Below are the code and all the weights of a small trained network. Each question names an input and a class and asks about switching units off, where a switched-off unit gives its printed mean instead of its output.

import numpy as np


def w(rows, s, z=0):
    codes = np.array(rows[::2]) - 128.0
    scale = np.full(codes.shape[1], s)
    scale[-1] = z or s
    return codes * scale


def norm(h):
    return h / np.sqrt((h * h).mean(-1, keepdims=True) + 1e-5)


def f(y):
    return np.maximum(y, 0)


def log_softmax(a):
    a = a - a.max(-1, keepdims=True)
    return a - np.log(np.exp(a).sum(-1, keepdims=True))


def net(x, mask):
    res = np.array(x, float).reshape(1, 6) / 4 @ E
    u = 0
    for l in range(4):
        y = f(norm(res) @ A[l][:, :-1].T + A[l][:, -1])
        res = res + np.where(mask[u : u + 9], y, B[l][:, -1]) @ B[l][:, :-1]
        u += 9
    return log_softmax(norm(res)[-1] @ U[:, :-1].T + U[:, -1])


A, B = {}, {}
E = w([
[131,123,133,131,129,130,130,125,135,124],'x0',
[125,127,128,125,126,131,125,127,129,128],'x1',
[22,165,82,132,56,130,122,154,247,174],'x2',
[129,125,126,128,123,127,131,126,126,124],'x3',
[169,209,126,28,122,89,169,70,141,157],'x4',
[58,167,230,156,141,247,253,132,88,199],'x5',
],0.0041)
A[0] = w([
[127,119,224,128,155,170,180,109,68,135,117],'L0N0',
[58,153,102,141,29,138,172,171,195,225,51],'L0N1',
[192,104,101,118,124,116,111,124,106,82,41],'L0N2',
[99,148,171,145,168,183,118,139,87,77,51],'L0N3',
[223,88,59,106,134,37,48,124,80,39,190],'L0N4',
[160,219,132,21,132,98,168,40,144,162,161],'L0N5',
[143,77,118,115,143,96,90,140,175,69,4],'L0N6',
[73,150,39,115,50,73,31,129,252,92,119],'L0N7',
[115,139,75,164,94,109,151,106,81,116,3],'L0N8',
],0.0042,0.0041)
B[0] = w([
[142,140,64,148,167,184,133,169,50,166,187],'L0N0',
[26,134,179,102,212,130,35,55,177,8,190],'L0N1',
[74,142,146,183,142,170,108,110,143,104,148],'L0N2',
[198,96,193,161,168,127,195,132,88,120,146],'L0N3',
[17,165,213,109,182,185,90,80,206,55,255],'L0N4',
[180,227,170,40,79,83,196,81,166,131,204],'L0N5',
[151,151,185,158,104,117,142,115,54,148,145],'L0N6',
[203,83,77,141,80,130,195,203,51,254,238],'L0N7',
[131,56,146,222,125,130,94,82,104,80,128],'L0N8',
],0.0041,0.0071)
A[1] = w([
[220,90,198,124,124,53,90,95,159,23,64],'L1N0',
[153,25,30,187,62,112,99,252,125,168,37],'L1N1',
[196,166,94,98,54,19,219,85,154,175,103],'L1N2',
[183,90,92,141,172,162,96,153,40,112,70],'L1N3',
[196,198,109,63,61,40,175,87,147,151,57],'L1N4',
[208,128,99,121,126,143,174,161,26,164,102],'L1N5',
[51,157,239,132,122,140,151,114,172,74,68],'L1N6',
[183,96,202,157,210,108,140,122,143,32,1],'L1N7',
[170,248,145,12,144,108,177,35,139,100,115],'L1N8',
],0.0038,0.003)
B[1] = w([
[53,205,149,111,116,159,146,75,189,81,167],'L1N0',
[98,78,211,118,88,46,217,13,74,154,186],'L1N1',
[183,114,71,147,206,232,47,186,136,108,202],'L1N2',
[110,216,63,117,134,115,187,153,93,98,160],'L1N3',
[134,130,76,109,253,237,82,183,69,116,200],'L1N4',
[172,125,124,226,154,117,170,182,94,137,170],'L1N5',
[123,141,133,163,176,206,62,78,201,98,201],'L1N6',
[84,104,109,137,76,122,138,110,142,163,165],'L1N7',
[126,135,206,168,19,66,185,79,173,173,253],'L1N8',
],0.0042,0.005)
A[2] = w([
[191,129,9,58,107,130,75,216,139,178,75],'L2N0',
[203,96,43,72,92,74,115,179,133,188,89],'L2N1',
[82,94,105,170,193,166,87,175,91,72,131],'L2N2',
[38,53,136,148,136,135,76,115,138,123,52],'L2N3',
[207,112,124,145,103,136,187,156,37,168,103],'L2N4',
[86,111,119,197,176,160,83,178,120,93,155],'L2N5',
[121,11,111,144,31,2,124,130,88,176,4],'L2N6',
[87,144,176,99,172,190,161,85,130,176,148],'L2N7',
[145,38,113,216,137,146,114,222,80,112,70],'L2N8',
],0.0051,0.0035)
B[2] = w([
[196,173,51,27,153,127,2,180,176,180,189],'L2N0',
[145,154,48,95,164,135,34,193,170,167,181],'L2N1',
[90,94,63,138,140,156,118,194,102,141,220],'L2N2',
[146,63,176,220,151,141,73,142,122,74,198],'L2N3',
[189,105,103,138,155,86,190,189,103,210,201],'L2N4',
[109,107,79,111,155,183,126,187,119,102,225],'L2N5',
[217,67,229,219,52,35,196,25,124,200,191],'L2N6',
[146,77,89,139,96,83,91,109,156,80,255],'L2N7',
[116,189,62,20,115,150,178,97,117,143,184],'L2N8',
],0.0058,0.0049)
A[3] = w([
[128,57,137,134,32,19,48,23,178,155,46],'L3N0',
[23,146,126,103,69,251,157,109,180,143,62],'L3N1',
[227,103,213,207,137,35,151,65,117,174,119],'L3N2',
[18,58,125,160,138,147,24,121,112,26,80],'L3N3',
[114,91,155,179,144,171,33,155,108,30,37],'L3N4',
[124,213,160,91,88,89,135,35,174,128,46],'L3N5',
[225,218,214,80,124,48,201,131,98,219,23],'L3N6',
[62,205,195,92,97,70,132,36,177,99,2],'L3N7',
[95,152,198,121,93,114,92,2,229,34,123],'L3N8',
],0.005,0.0023)
B[3] = w([
[213,196,158,134,87,113,228,115,151,189,197],'L3N0',
[175,148,176,94,127,38,66,77,99,45,190],'L3N1',
[154,88,170,143,37,33,138,16,221,178,204],'L3N2',
[136,72,166,195,68,172,63,122,241,129,244],'L3N3',
[82,101,125,122,77,161,55,154,171,130,208],'L3N4',
[71,134,141,108,183,127,133,177,36,99,196],'L3N5',
[121,33,139,207,44,115,57,93,219,122,200],'L3N6',
[114,204,117,42,210,48,208,128,25,84,197],'L3N7',
[90,172,104,92,163,108,194,166,2,138,255],'L3N8',
],0.0059,0.0061)
U = w([
[22,16,204,249,119,233,7,146,222,11,231],'0',
[231,45,223,240,24,38,222,23,219,230,123],'1',
[45,242,230,28,218,29,183,42,39,28,153],'2',
[227,224,9,16,170,120,13,210,216,234,17],'3',
[158,72,23,218,246,236,238,250,1,195,2],'4',
],0.0077,0.0032)

Each question gives the input, the list of numbers given to net, and the class t.
The units are the neurons (one row each of A and B). Each row of codes is followed by its name. A weight is (code - 128) times the scale printed after its matrix; where a second scale follows, it is the last column's (A, B and U).
mask holds one flag per neuron, layer by layer. A switched-off neuron (its flag False) gives its mean, the last column of its row in B, instead of its output. The means were averaged over made-up inputs and are rounded, as every weight is.
A unit's drop is (log p(t) with every unit on - log p(t) with that unit switched off) / (log p(t) with every unit on - log p(t) with every unit switched off).
The circuit of an input: a set's keep is (log p(t) with only the set's units on - log p(t) with every unit switched off) / (log p(t) with every unit on - log p(t) with every unit switched off). Starting from the 12 units with the biggest drops (on a tie, the unit counted first), units are removed one at a time, each time the one whose removal leaves the highest keep (on an exact tie, the one counted first), for as long as the keep stays at least 0.8.
units of the circuit, in order: the units of the circuit, biggest drop first
most important unit: the unit with the biggest drop
k most important neurons: the k neurons with the biggest drops, biggest first
top k neurons in layer l: the k neurons of layer l with the biggest drops, biggest first
drop of u: that unit's drop, to one decimal
input [7,-2,2,-6,-5,-6], class 1: units of the circuit, in order => (L0N7, L1N1)
input [7,-8,0,2,0,-7], class 0: units of the circuit, in order => (L0N4)
input [6,5,8,7,-1,-1], class 1: 2 most important neurons => (L0N7, L0N4)
input [3,0,-1,7,0,-3], class 0: 2 most important neurons => (L0N4, L0N5)
input [0,5,5,3,6,1], class 2: 2 most important neurons => (L0N1, L1N8)
input [3,-2,1,4,1,-3], class 3: top 2 neurons in layer 1 => (L1N2, L1N1)
input [6,-8,8,0,1,0], class 3: 2 most important neurons => (L0N7, L0N4)
input [-6,-1,1,3,-2,-8], class 1: 4 most important neurons => (L0N7, L0N1, L1N1, L0N5)
input [-7,3,0,5,-7,2], class 4: 3 most important neurons => (L0N4, L0N1, L0N7)
input [4,-3,-2,-6,0,7], class 4: 2 most important neurons => (L0N0, L1N8)
input [-7,0,-5,0,-5,1], class 4: 2 most important neurons => (L0N1, L0N0)
input [0,-3,5,8,1,0], class 3: 2 most important neurons => (L0N4, L0N7)
input [6,7,-5,-7,1,-3], class 2: top 2 neurons in layer 3 => (L3N8, L3N7)
input [4,-3,3,-8,-6,-1], class 1: most important unit => L1N1
input [4,7,6,7,-2,-6], class 1: 2 most important neurons => (L0N7, L1N1)
input [7,5,5,7,-4,-7], class 1: 2 most important neurons => (L0N7, L1N1)
input [-6,1,-1,5,7,8], class 1: drop of L0N4 => 6.2
input [-7,5,7,-8,1,8], class 2: drop of L1N4 => 0.1
input [1,4,0,-2,2,-2], class 2: drop of L0N4 => 2.7
input [3,3,-1,-6,0,-4], class 0: drop of L0N4 => 4.4
input [-4,7,-2,6,2,-7], class 2: most important unit => L0N4
